[[ 44 -14  64  -1   0]
 [ 10 -31 -11  15 -17]
 [-10  39   3  16   1]] out -11

[[ 19  34  -1  -8 -59 -44  32]
 [ 20  34   0  -7 -60 -46  32]
 [ 19  33  -1  -8 -59 -43  32]] out -60

[[  3  -3 -18  -5  40   2  58]
 [  4  -6 -16  -5  40   3  57]
 [ 52  -8  57 -22 -14 -13 -12]] out 40

[[ 36 -41 -26 -28  19]
 [-55 -33 -11 -20 -39]
 [ -9  -7   4   0 -20]] out -11

[[-12 -22   2  25]
 [ -9   4  38 -20]
 [ 11  -7 -57  27]] out 4

[[-67 -36  15  44 -20  -8  44]
 [  6  50  62 -29  57  58 -30]
 [ 15  43  39  -7  44  44  -8]] out 57

[[-27 -41 -53  -5]
 [ 31   6 -24 -25]
 [-34 -21   1  25]] out 6

[[ -6 -26  12  36  30]
 [-59   6 -20   9   3]
 [  1 -11  41  -6  37]] out -20

[[ -5  -2 -10  -8   5  29 -54]
 [ 41  18  14   6  24 -20  27]
 [ -3 -30  12   1  -5   8  -8]] out 24

[[-59  36  13 -15]
 [ 62  42  37   0]
 [ 22  43  48  17]] out 42
---
[-19  23  11  42  55] gives -19

[[ -7 -57   6 -24]
 [ -2 -21   2  -9]
 [ -8 -68   7 -29]] gives -7

[26 20 12 32 62 23] gives 26

[-10  -6 -42 -21 -38  54] gives -10

[ -8 -51 -43 -54  61  -1] gives -8

[ 11  38 -24 -21  61  58] gives 11

[ 63  -1 -37 -25 -58  34  30] gives 63

[ 27 -27 -61  44  31] gives 27

[ -6  20 -54 -12 -28 -27 -30] gives -6

[[-55  27 -65  53]
 [  7  13  26  22]] gives -55
---
199  103  196  251   46   37   18 -> 18, 199

18  94  39  40  58  47  52 -> 52, 18

21  15  84  50 -> 50, 21

 23  -16   27   24  -15
 12   34  -42    9    0
-> -15, 12

 187   270  -449   -45  -110  -517   639 -> 639, 187

196   38  217  205  154    7 -> 7, 196
---
array([[-44,   4,  -6,  43, -35,  12],
       [ -2, -36,  -1, -45,  23,  53],
       [ 29,  14,  15, -44,  14,  31]])	14

array([[ -6,   8, -18,  11,  22],
       [ 20,   8,  -9, -21, -61],
       [-24,  -2,  16, -56,  28]])	-2

array([[-62,  62,  13, -26,  19,  21],
       [ 23,  24,  32,  23,  21, -48],
       [-45,  66,   4,  -9,  22,   7]])	66

array([[-14, -21, -16,  34,   0,  70,  69],
       [-54, -63, -42,   4,  49, -25,  -6],
       [ 19,  -5, -31,   3, -66, -52, -56]])	-5

array([[ 23,  49,  -8,  56],
       [-52, -18, -43, -57],
       [ 28, -29,  50,   3]])	-29

array([[-24, -51,  24,  -6, -15,  24, -49],
       [-42, -30,  29,  -5, -12,  29,   6],
       [-32, -21,  -9, -42, -29,  21,   8]])	-21

array([[  9, -10,   0, -40,  24, -26],
       [ 18,  25, -15,  39,   6,  -6],
       [  6,  19,   3,  50,  -7,  21]])	19
---
[[ 15  33  20  31  40  32]
 [-16 -25 -23 -27 -50 -45]
 [  7  -4   6   5  11  12]] ans = 5

[[ 42  54 -25  -8]
 [ 38  45  53  27]
 [ 22 -26 -58  31]] ans = -26

[[-13 -50 -50  30 -16]
 [-62  53  53  64 -58]
 [ -8  16  16  10  -7]] ans = 16

[[ 19 -11  25 -23]
 [-26  14  29 -33]
 [-50   3  27  13]] ans = 3

[[ 21  12  56 -20 -20   7]
 [ -9  46 -36 -17  26 -11]
 [ 16  12  60 -15 -15   6]] ans = -15

[[ 17 -10 -54  47]
 [-26 -30 -61  19]
 [ 27  24   4  -4]] ans = 24
---
5294  8057  6343  7789  5213  1944
3989  7495  6927  8728  4524  8540
2930  5690  8337  5720  3195  2386
==> 8540

 451  -961   434   770   478  -204 ==> 478

 9  13  41  83  62 ==> 62

 58  968  312  882  580 ==> 882

1  9  1  5  4  5
4  6  0  6  4  7
==> 7

4432  9144  3221  7391  1074 ==> 7391

24  89  16  80  72 ==> 80

116  180   52  177  104   26  177
170   91  174  166  163  138   37
213  148  185  233  200  122   65
==> 213

6  7  2  9  6 ==> 7
---
[ 11  -2 -13 -56 -42]: -13

[[-39  18 -24  -5 -43]
 [ 16  65  70  36  44]]: 70

[42 70 25 32 30]: 25

[[ 50 -21  -1 -14  48]
 [ 25   5  47  21 -22]
 [-32  18  26  41 -11]]: 26

[ 11 -19  11  16 -51]: 11

[[ -6 -26   2 -53 -28]
 [-10  -7   0   8 -25]]: 0

[[-42  25  52  53 -16]
 [ -6  35 -15  -2   4]
 [ 54 -14 -32 -52  41]]: -32

[[ 11 -17 -15  37  19]
 [-21  43 -13 -18  50]
 [ 10 -39  33   0 -13]]: 33
---
[  3  10   9 -34 -65] gives 3

[[-13   2   5  53]
 [-12   1  25  37]] gives 53

[ 10  -3   0   9  26 -63  10] gives 0

[ 11 -48 -10  29 -51  25  16] gives -10

[[-28  17  24  -7 -34]
 [ -4  43   5  20 -19]
 [-13  70 -14  -6 -25]] gives -13

[-11 -12 -53  11   6 -37  16] gives -53
---
[ -8  22  26  13 -39  55 -44] Answer: 55, 26

[[ -4 -58  50 -14]
 [  3 -31  60 -66]] Answer: 60, 50

[-20 -10 -16 -58] Answer: -10, -16

[ 52 -36 -11 -55  -3 -45] Answer: 52, -3

[68 13 54  5] Answer: 68, 54

[[  1 -19  -8  -3  39  52  13]
 [ 27 -19  -4  34   0 -18  14]
 [ 25  -1 -33  29  11  35  44]] Answer: 52, 44

[[ 55 -20 -40 -39  54 -22 -31]
 [-14  15  20 -37  62  27 -13]] Answer: 62, 55

[-53  31 -66 -13] Answer: 31, -13
---
[[-0.15 -0.07 -0.02 -0.17  0.05 -0.10  0.04]
 [-0.18 -0.09 -0.03 -0.19  0.08 -0.11  0.08]
 [-0.12  0.13  0.09  0.13 -0.08 -0.21  0.05]] gives -0.09

[[-0.52 -1.41 -1.02  1.06  1.79 -1.09  1.68]
 [ 1.00 -0.11  0.25 -0.92 -0.95  0.06 -1.03]] gives -0.11

[[ 167.2  -37.6   91.9   30.9   63.5   35.6]
 [-150.1   55.7 -166.1  120.9  100.6  149.0]] gives 55.7

[[-1.1 -1.3  0.7 -0.1 -1.2 -1.5 -0.4]
 [-0.9  0.2  1.4 -0.4 -1.4 -0.1 -1.0]] gives 0.2

[[ -12.98  -54.27  -69.07  -70.60 -151.94]
 [ 132.59  -58.38  -87.36 -134.45 -197.57]] gives -58.38

[[-0.12 -0.15  0.08 -0.13 -0.13 -0.15]
 [-0.12 -0.14  0.16 -0.11 -0.13 -0.19]] gives -0.14

[[-0.169  0.089 -0.127 -0.109]
 [-0.092 -0.098 -0.013 -0.097]
 [ 0.156 -0.014  0.010 -0.108]] gives -0.098

[[ 0.27 -0.14  0.94 -0.84 -0.58 -0.01 -0.25]
 [ 1.39 -1.22 -1.74  0.44 -0.26 -0.65  0.33]
 [-0.74  1.21 -0.38 -0.44 -2.39 -0.11 -1.07]] gives -1.22
---
Q:
[[12 31 29 28 31 28 29 28 37 26 34 32]
 [12 30 28 27 12 30 27 28 30 22 35 29]
 [12 22 27 28 68 24 27 28 29 39 40 31]
 [12 26 28 31 58 25 29 29 22 15 24 28]
 [12 29 28 31 85 22 28 29 31 27 27 28]
 [12 31 29 27 10 31 28 29 24 36 31 27]
 [12 22 29 28  7 31 29 29 36 24 20 25]
 [12 26 28 27 17 30 28 30 32 22 13 32]
 [12 31 29 22 29 28 29 28 21 27 26 23]
 [12 29 29 28 50 26 28 29 25 44 33 24]
 [12 26 28 32  2 32 28 27 29 33 26 29]
 [12 27 27 32 71 23 27 29 34 36 37 31]]
A: 31

Q:
[[ 48  12 -23 -29 -14 -22 -30]
 [ 14  40 -15 -21 -11 -14 -30]
 [  4  38 -13 -17 -11 -12 -26]
 [ 32  31 -15 -18  -8 -12 -29]
 [  0 -27  23  46  18  22  33]
 [ -8 -31   3  15   0  -1  19]
 [ 42  11 -33 -45 -23 -35 -38]
 [ 15  39 -13 -18 -10 -12 -28]]
A: 12

Q:
[[3 3 3 4 5 4 3 4]
 [8 4 4 5 4 2 4 4]
 [3 2 3 4 4 3 3 4]
 [5 3 3 4 4 2 3 4]
 [5 3 3 4 4 2 3 4]
 [4 2 3 4 4 3 3 4]
 [6 3 3 4 4 2 3 4]
 [7 4 4 5 4 2 4 4]]
A: 3

Q:
[[ 28   9   7 -18   6   7  -9  15 -10]
 [  7  -9  19  -2   7  16 -21   4  -7]
 [ 17   7  20  16  22   7 -31   5 -11]
 [ 40   2  22 -10   7   7 -17   9   7]
 [-26  21  19   7  22 -21   6  10  -1]
 [  8 -10  21   0  34  -3 -28 -17   7]
 [ 21 -27   3   7  15   1   1 -28  19]
 [-22  17  11   7   3 -15   1   8   7]
 [ 15   7  10 -30   3   7  -8   7  21]]
A: 9

Q:
[[77 43 23 44 47 25 31 49 48 27]
 [47 19 44 27 12 54 24 10 13 37]
 [47 44 17 50 57  6  9 56 57 38]
 [44 16 47 16  5 50 28  9 10 37]
 [ 8 47 20 38 44  9 45 43 50 23]
 [27 14 44 19 19 54 46 13 16 10]]
A: 43
